Both labels of each row:
[-12   2  -3  -2  -8   5 -13  17   7  23   4 -36  31  -1  11  -7  -1   0
 -11 -13  -8   9   0  -5  -8  -4 -10 -12  -8  -9  26  -2   3  13  -8  46
  -1   7  11 -17 -10 -14  15  10  -2   6  19] : [33] + lg
[-26  21  17   6 -19   5 -37   5   5  40   3  -4  28  -3  16   1  10  -8
 -16  15  -7   3  -4   8  23 -12   6 -40  -7   1  -4   4   5  26 -15  -5
 -13   2  15  -2 -24 -10  -6   4  11  13  23] : [33] + lg
[  0  28 -23  -2  -2  -5 -12 -10   2   8  -1  14  -2 -27  10   5  29   4
 -12  34  -6  -7  -5 -11  -5   5   6 -10 -10  29   6  -7  -4  36   5  -4
 -20  -7  -5  20   1   0   0  20  -3  -6  38] : [33] + bh
[-17   2  10   2   1 -13 -18  12  -8  42   0   4   9  -5   8   1  11 -12
  -4   3  -6  10  -4  -3  19   9  -3 -10   1  -3   0   0  13   8   7  -8
  -7  -2 -27 -12   0  -7   2   7  -1  -2   8] : [33] + lg
[-42   0   0  -3 -18  10 -18 -11  22  61   5  12  16   8  23  10  -2  -9
   3   8  -3 -16   2 -22  -8  -2   5 -10 -10  -9  22  18   5   7 -24 -11
 -20  18  11  -7  -4 -14  -2  -3  -7   2  51] : [34] + lg
[-15  34  12  -3  -3   1   0   3   5  44  10  -1  21   9  18  13   6   0
 -29  22   5 -13  -6   1  27   4  18  -5 -13   2 -12   1  -4  16   5  -5
 -24  11   2  -1  -6  -2  -4  -1   5   5  22] : [33] + lg
[-25  32  -1   2 -11  10 -22   9   2  17   1   0  18 -24  18   0  17  -7
  -9  11  -3  -1   0   9   4  -5   6 -11  -9  -9   1  -1  -3  23 -11   5
 -16  13   9 -14  -6  -9  -1  20   5  26  39] : [33] + ch
[ -9  35  12   7   5   2 -28 -25   3  24  10  55 -31 -12  -1   1  56   2
   7  25   0  -2  -9   4   5  -2  11  -3  -2   4  -4  -9   0  30  -6  -1
  -7   3  -1  10   7 -10  -8   7  -2   6  36] : [33] + bh
[-17  29  14   9  -4   2 -10  18 -14  51  -4 -14  15 -29  24   9 -33  -4
  -8   9  -8  -1   2   5  32   6   2 -28  -3 -15 -19  10  -3  32  -4  -9
 -17  21  13   2  -2  -7   0  18 -13   4  29] : [33] + ch
[-18   3  22 -13   2  -1 -26  14   9  11   5 -10  16  27  -9   0  12  -5
  -2   3   7  16   1   2   0  -1 -10 -17  -9  10  27  -9   8   2  -8   5
   5   7   2 -13 -16  -1   7 -15   5  13  -5] : [28] + lg
[-23  57  12 -10   5   0 -30   8  -1  28   2  14 -13 -11  14   9  63 -13
  -3  29  15   1 -19  12 -12  35   7 -22 -12  -4 -20  -5  12  26 -25   3
   2  19  -3   7   9 -14  -9  -7  11 -22  33] : [33] + bh
[-15  33   3  -7  -5  -5  -7  17  17  16   2  -9  23  -2  17  -7  17 -11
 -18   4 -10  -4  -2   4 -12 -16   6 -13 -10  -6  23   4  -1  12 -24   2
  -2  26  -2   0   4  -8   7  -8   2  13  17] : [34] + lg
[-29   9  18  14  -9   3 -27   2  -7  57  37  20  10 -29   7  -4  -9  -3
 -14   9   3   7  -1  -3  44  10   9  -7  -8  -2 -11   6  -1  34   4 -15
 -16  -7  11  -6  -5 -13   0  15   4   3  25] : [34] + ch
[-13  30  -1   6   0  -2 -13   4   4  39   3 -11  12 -33  23   3   3   4
 -17  11 -14   0   9   4  19   9   5  -9 -10 -12  10   7  -3  27  -4 -29
 -22  13  16   6  -5  -7   2  20  -9   3  42] : [33] + ch
[-12  32  -6   5 -20 -18 -22   8  16   4 -10   4  13 -42  12  -2  34 -12
  -4   7  -8   4  -6  23 -23   0   7  -6  18  -3   9 -15   6  45 -16   4
 -13  19  22   3 -12 -17   3  21 -25  -6  40] : [33] + ch
[-29  18   3 -10 -18   4   0  28  13  24  10 -25  31  48  17  -5 -10   4
 -16  -8   4  -5  -2   0 -19  -4   3 -15   5  -6  18   9   1 -21 -19   2
  -6  19   1 -16 -12  -4   6 -25  -3  11  32] : [34] + lg
[ -5  34  24  22 -16   2 -15   5   3  43   3  -3  21 -11  13  21  -2  -6
 -29  18  -8  18 -14  -8  25  -3   4 -16  -4 -13 -13   2   0  32 -26  -3
 -21  13   7   2   2  -4   8  15  10   7  40] : [33] + ch
[-13   6  20  -5  -2   7  -9   5   5  44   5 -15   2  18  -7  -6   4   5
 -30  29   1   4  -6 -10  33   2  -5 -14  -7  -2   5   9   2  38  -3  -8
 -20   3  19  -6  -8 -10  -2  12 -10  -8  17] : [33] + lg
[  7  35   8  14  -8   4  -9  13  12  24  -6 -18  17 -22  11   6  15  -6
 -22  20 -18  16  -9  12  28  -2   3 -17 -13   5  -4  -1   1  30  -5  -4
 -17  17   7  -2   5  -7  -1  23  20   9  28] : [33] + ch
[-13  46  13  16 -10 -16  -7  15  15  23   2 -34  30  10  14   5   2 -12
 -38  -1 -13  17 -13  10   8  11   5 -22   0 -22  -5  -7   6  12 -16   0
 -10  25   3 -14 -19  -4   5  -2  16  15  13] : [28] + ch
[-21 -10  32 -13  -8   7 -38   5  16  18  -1  11  18  34  -4  -7  15 -10
   1   7   2  12  -8 -12  36  -1  -2 -15  -3  24  38 -11  -8   7  -3  -7
   1   8   2 -15  -8 -17  -5  -4  -4  22   0] : [34] + lg
[-18  21  -3 -10   0   2 -17  12   5  29   4 -18  11  -1  17  -2   8  -3
 -10  11  -8  11  -5   3  11   1   2 -10 -15  -4 -44  -3   2  16  -3   0
 -10  14   5 -15  -8 -11 -23   2  -2   6  27] : [34] + lg
[ -5  29  16  -6  -4   0  -5   7   1  23   6 -29  20   7  13   2 -20 -13
 -20   2  -1   7   3   3  10   5   1 -15  -3  -2  -6  -1  -5   9  -5  -3
  -4   3   3   0  -5 -12   2  -6   7   9   9] : [28] + ch
[-15   2  11  -3  -4   2 -16   2  -2  43   2  -1  13   2   0   4   0   1
  -9   0  -1  -3   0  -1  18  -2  -2   1  -9  -1  11   7  13  24  -3  -5
 -14   0  10   6  -4   1   4  12  -3  -1  14] : [33] + lg
[ -9  34  -5  -4   4  -6  -7   5   2   9   9   6  -5 -23  21 -15  39 -21
  13  11  -1  -4  -6  -2 -16  -1   3  -5 -10 -64 -12 -11   1   2  -7  11
   9  -5   3   3   4  -2   2   6   0   0  28] : [33] + bh
[-14  46  -8  11  -4   3  -4  15   4  30   4   1   8 -20  21  10  12 -13
 -18   5  -9 -10   4   2   6   3   7  -9  -7 -15 -18   7 -12  25 -55  -5
 -23  19  13   8   3  14  -1  12   3   2  39] : [33] + ch
[-10  44   3 -11   5   1  -1  26   6   4  -1 -24  -3  14   9   7  36  -7
 -13  -3   7   2 -14   2 -22   5  -3 -24  -3  -4 -10  -8   6 -14 -17  -2
   5  23   2  -5   4  -6   2 -23  16  18  22] : [34] + bh
[-14   4  19   1 -10   0 -14  17   7  43  -9 -27  21  14   5   0  -6  -6
 -26 -13   1  21 -10 -17  15   0  -2 -21   0  -6   9  16  -1  16  -4   1
   6  12   4 -12 -16 -15   5   1   2  10   5] : [34] + lg
[  2  54  19 -13  18  -3 -14  14   4  -9   4   6 -18  11  -4   5  50  -7
 -36  20   5  22 -44  19  -5   2   8 -14  -4   8 -17 -14  11   5 -13   1
   8   2  27   1  -1   7  -7 -24  24  16  14] : [28] + bh
